Questions about the grid below. Rows and columns are numbered from 1.
1) The bottom-right entry?
2) The top entry of the column that holds the largest entry?
3) The entry at row 1, column 2?
4) The entry in row 2 and column 1?
5) The entry in row 3 and column 1?
6) The entry at row 1, column 1?
7) The entry directly above 64?
8) The entry directly above 34?
array([[45, 49, 24, 37, 70, 60, 67, 51],
       [32, 24, 39, 32, 35, 64, 33, 71],
       [55, 26, 41, 21, 34, 38, 27, 15],
       [35, 40, 80, 22, 29, 48, 58, 18]])
1) 18
2) 24
3) 49
4) 32
5) 55
6) 45
7) 60
8) 35

Questions about the table below. Counting starts at 1.
1) Which number is the entry in row 3 and column 3?
2) Which number is the entry directly below the smallest entry?
3) Which number is the largest entry?
4) Which number is the bottom-right entry?
5) Which number is the entry just left of the smallest entry?
6) Which number is the entry just left of the largest entry?
7) Which number is the entry in row 2 and column 1?
111  106  145   88   79   51
 85   98  111  120   93   97
103   89  127  143   87   94
 81  100  131   81   97  112
 73   93   71   89   87   75
107  107  139   65   86   93
117  105   80  217   93   99
 76  111    5  119  108   91
 89  105   47  100  118   93
 90   96   66   51  110  112
 81  110   91   83   98   97
 81   86   75   89  113   83
 80  102   96   42   78   69
 90  105  142  144   81   61
 80  106  179  114   89   69
 74   86  128   71   85   42
1) 127
2) 47
3) 217
4) 42
5) 111
6) 80
7) 85

[[-196.9, -189.2, -20.4, -176.4], [194.0, -178.4, -169.5, -198.4], [69.0, -192.4, 116.3, -26.7], [-72.4, 137.5, 120.8, -40.2], [-114.4, 209.0, 66.0, 157.5], [69.5, -26.9, 81.9, 92.3], [-43.8, -15.4, 206.3, -143.5], [155.6, 26.3, 150.6, -149.0], [210.4, 37.8, -22.3, 182.1], [93.5, -174.9, -181.6, -125.9], [-48.1, -33.6, 67.2, -170.4], [124.8, 59.9, -149.2, 61.4], [-211.0, 230.6, 103.3, -133.8]]
The entry just left of -170.4: 67.2
The entry just right of the largest entry is 103.3
The entry just right of 69.0: -192.4
Report the maximum.
230.6
Report the entry just left of the largest entry.
-211.0
The entry just left of 206.3 -> -15.4
The entry just right of -15.4 -> 206.3
Report the entry just right of 37.8.
-22.3
Report the entry just right of 150.6.
-149.0
Report the entry just right of -196.9.
-189.2
Report the entry just right of 194.0.
-178.4
The entry just left of -33.6: -48.1
Report the entry just left of 26.3.
155.6
The entry just right of 93.5 is -174.9

array([[427, 493, 472, 588, 431, 376, 158, 571, 380, 371, 488, 420],
       [521, 259, 426, 396, 446, 413, 183, 431, 310, 425, 428, 327],
       [553, 167, 305, 310, 552, 383, 272, 398, 272, 472, 410, 269],
       [572, 216, 451, 368, 420, 400, 141, 372, 296, 452, 395, 305],
       [378, 299, 383, 236, 533, 423, 545, 268, 733, 409, 143, 381],
       [295, 329, 516, 394, 435, 519, 328, 490, 370, 373, 279, 472],
       [340, 413, 323, 405, 457, 189, 385, 336, 157, 577, 486, 351],
       [347, 312, 562, 411, 429, 517, 274, 502, 356, 344, 260, 484],
       [485, 263, 292, 396, 583, 341, 320, 514, 314, 445, 442, 297],
       [392, 286, 488, 414, 332, 287, 319, 415, 239, 541, 481, 355],
       [481, 344, 414, 453, 466, 382, 218, 489, 334, 425, 451, 354],
       [411, 188, 500, 262, 526, 404, 420, 222, 773, 400, 147, 298],
       [371, 348, 412, 265, 438, 443, 518, 227, 732, 393, 138, 430],
       [272, 322, 398, 372, 548, 488, 451, 561, 363, 380, 297, 437],
       [267, 336, 539, 382, 418, 541, 313, 478, 366, 359, 289, 491],
       [409, 544, 489, 626, 437, 376, 152, 578, 395, 366, 493, 435]])
The minimum -> 138
The first entry on the diagonal from the top-right corner -> 420
The last entry, reading row by row is 435
The first entry in the row that holds the largest entry is 411
The bottom entry of the column that holds the largest entry is 395
The entry directly below the largest entry: 732
The entry just left of 189: 457
Read off the smallest entry in the first column.
267
The entry just left of 404 is 526
Read off the last entry of the largest entry's row.
298
Read off the smallest entry in the last column.
269
The 3rd smallest entry -> 143
The entry in the top-left corner -> 427
The entry in the bottom-left corner is 409
Read off the entry just right of 553.
167
The entry just right of the smallest entry -> 430
The largest entry in the first row -> 588
The top entry of the column that holds the largest entry -> 380
The largest entry in the first column: 572
Read off the first entry in the row that holds the smallest entry.
371
Read off the entry just left of the smallest entry.
393
The second largest entry -> 733
Read off the 2nd entry from the end, reading row by row.
493
The smallest entry in the last row: 152
The second entry on the diagonal from the top-right corner is 428
The entry directly below 340: 347
The entry just right of 189 is 385
The entry just right of 329 -> 516
Read off the entry directly below 347.
485
Read off the largest entry in the last row.
626

a =
[[1271 6039 6148 9106]
 [1550 7682 5676 9254]
 [3444 4991 6891 7091]
 [1501 6272 4947 6737]
 [1484 7256 4242 6912]]
Counting starts at 1.
Find the entry directly below 9106.
Answer: 9254
The entry at row 3, column 1 -> 3444
The entry in row 3 and column 2 is 4991
The top entry of the column that holds the largest entry is 9106
The entry in row 1 and column 1 -> 1271
The entry in row 2 and column 1 -> 1550
The entry in the bottom-left corner -> 1484
The entry just left of 4947 is 6272
Find the entry in row 3 and column 3.
Answer: 6891
Find the entry at row 1, column 2.
Answer: 6039
The entry in row 1 and column 3 -> 6148

arr = [[982, 657, 790, 210, 395, 415, 665, 581], [683, 445, 386, 563, 672, 651, 295, 286], [863, 493, 512, 405, 573, 479, 386, 372], [459, 249, 553, 432, 417, 504, 334, 257], [276, 632, 692, 770, 743, 785, 571, 667]]
The entry just right of 334: 257
Which number is the entry just right of 651?
Answer: 295
Which number is the maximum?
Answer: 982
